7.05 0.21 0.19 -0.93 -1.73 2.54 1.03 2.15 0.38 -1.08 -0.13 -2.07 2.23 1.04 0.95 0.67 0.66 -2.24 -0.86 -0.37 -1.03 0.08 -0.24 -0.65 0.02 2.54 -0.91 0.05 -1.86 2.48 0.29 -0.50 -0.53 0.38 0.37 1.74 0.41 0.84 2.69 0.30 2.04 0.00 -1.97 -0.62 -1.10 -0.75 : (77) [16]
8.80 0.99 -1.58 -1.14 -2.37 3.29 0.82 3.20 0.15 -0.99 1.21 -2.25 3.12 0.91 -0.20 0.79 0.26 -2.37 -0.99 -0.42 -1.25 0.45 -1.20 0.73 -1.54 2.21 -1.45 -0.70 -0.58 3.55 -0.19 -2.02 -0.32 0.49 0.27 0.70 -0.01 2.55 2.36 0.13 3.62 0.14 -2.54 -0.13 -1.70 -0.21 : (77) [25]
6.97 -0.10 0.47 -1.66 -0.91 -0.05 0.80 2.31 -0.51 -0.05 -0.05 -0.26 1.45 0.58 -0.48 2.40 0.16 -1.50 0.18 -0.23 -2.35 -1.01 -0.67 -0.66 0.68 3.00 -1.05 0.28 -0.19 3.13 0.04 -0.90 0.10 -0.21 -0.14 1.63 1.03 -1.06 0.72 0.94 2.87 -0.71 -2.05 1.22 -2.69 -3.60 : (78) [24]
3.27 0.22 0.01 -2.06 -2.33 2.11 1.52 0.89 -0.01 -0.46 0.68 -1.20 1.32 0.35 0.02 0.03 1.55 -1.86 0.64 0.18 -0.32 1.34 0.11 -1.35 -0.64 1.86 0.65 -0.43 1.35 0.95 0.59 -2.26 1.38 0.29 0.35 1.48 0.49 1.22 -0.69 0.82 1.23 -0.46 -0.32 0.66 -2.08 -0.52 : (80) [17]
6.19 -0.39 0.26 -1.96 -0.50 0.11 1.52 1.53 -0.23 0.31 0.58 -0.33 0.84 0.36 -0.05 2.01 -0.90 -1.87 0.34 -0.15 -2.27 -0.24 -0.64 0.11 0.49 2.42 -1.63 0.35 1.62 3.19 0.28 -0.98 -0.35 -0.11 -0.19 1.89 0.03 0.13 0.58 1.52 1.75 -0.02 -1.37 0.96 -1.49 -1.34 : (78) [24]
4.38 0.17 -0.45 -1.04 -1.14 1.74 0.45 1.02 0.62 -0.84 -0.35 -1.67 1.55 1.13 0.23 0.58 0.42 -1.20 -0.31 -0.40 -1.01 -0.30 -0.48 -0.49 0.41 1.77 -0.33 0.18 -2.37 1.38 0.33 -0.85 -0.18 -0.22 0.76 1.91 0.38 -1.10 0.78 -0.23 0.87 -0.06 -1.56 -0.69 -0.35 -0.39 : (77) [16]
5.69 0.00 0.47 -1.70 -0.68 0.53 0.76 2.05 -0.44 0.25 1.00 1.75 1.72 0.49 -0.22 1.44 -0.12 -1.20 -0.22 -0.11 -1.81 -0.55 -0.33 0.18 0.32 3.03 -1.13 -0.10 2.29 4.08 0.75 -0.81 0.10 0.26 -0.06 1.52 -0.43 -0.35 0.54 0.93 2.63 0.17 -1.59 0.94 -2.26 -1.08 : (78) [24]
5.20 -0.23 -2.09 -1.39 -0.70 -0.46 1.20 1.74 -0.46 -0.42 0.14 0.02 1.54 0.45 -0.50 1.83 0.34 -1.14 0.56 -0.04 -3.31 -0.91 -0.89 -0.19 0.78 2.96 -1.46 -0.05 1.38 2.67 0.25 -0.31 -0.39 -0.42 -0.25 1.47 -0.57 -0.25 0.02 0.68 1.49 -0.42 -1.74 1.29 -2.76 -1.52 : (78) [24]
5.15 0.35 0.35 -0.93 -1.48 2.39 1.15 2.95 0.39 -0.40 0.53 -1.87 2.19 0.87 0.35 0.90 1.03 -2.27 -0.63 -0.81 -1.06 0.27 -0.37 0.25 -0.93 1.96 -0.22 -0.27 0.26 2.46 0.00 -0.79 -0.08 -0.77 0.38 1.67 0.11 -0.01 1.09 -0.07 2.19 -0.01 -1.96 -0.10 -1.12 -0.19 : (77) [25]
4.93 0.41 0.15 -1.10 -1.51 1.90 0.51 0.83 0.85 -0.63 0.05 -0.99 1.88 0.66 0.30 1.14 0.24 -0.77 -0.47 -0.47 -0.87 0.40 -0.79 -0.95 0.13 0.83 -0.50 -0.41 -2.37 1.83 0.09 -0.96 -0.13 0.12 -0.89 1.03 -0.26 0.21 1.61 0.56 1.16 0.03 -2.09 -0.24 -1.01 -0.22 : (77) [16]
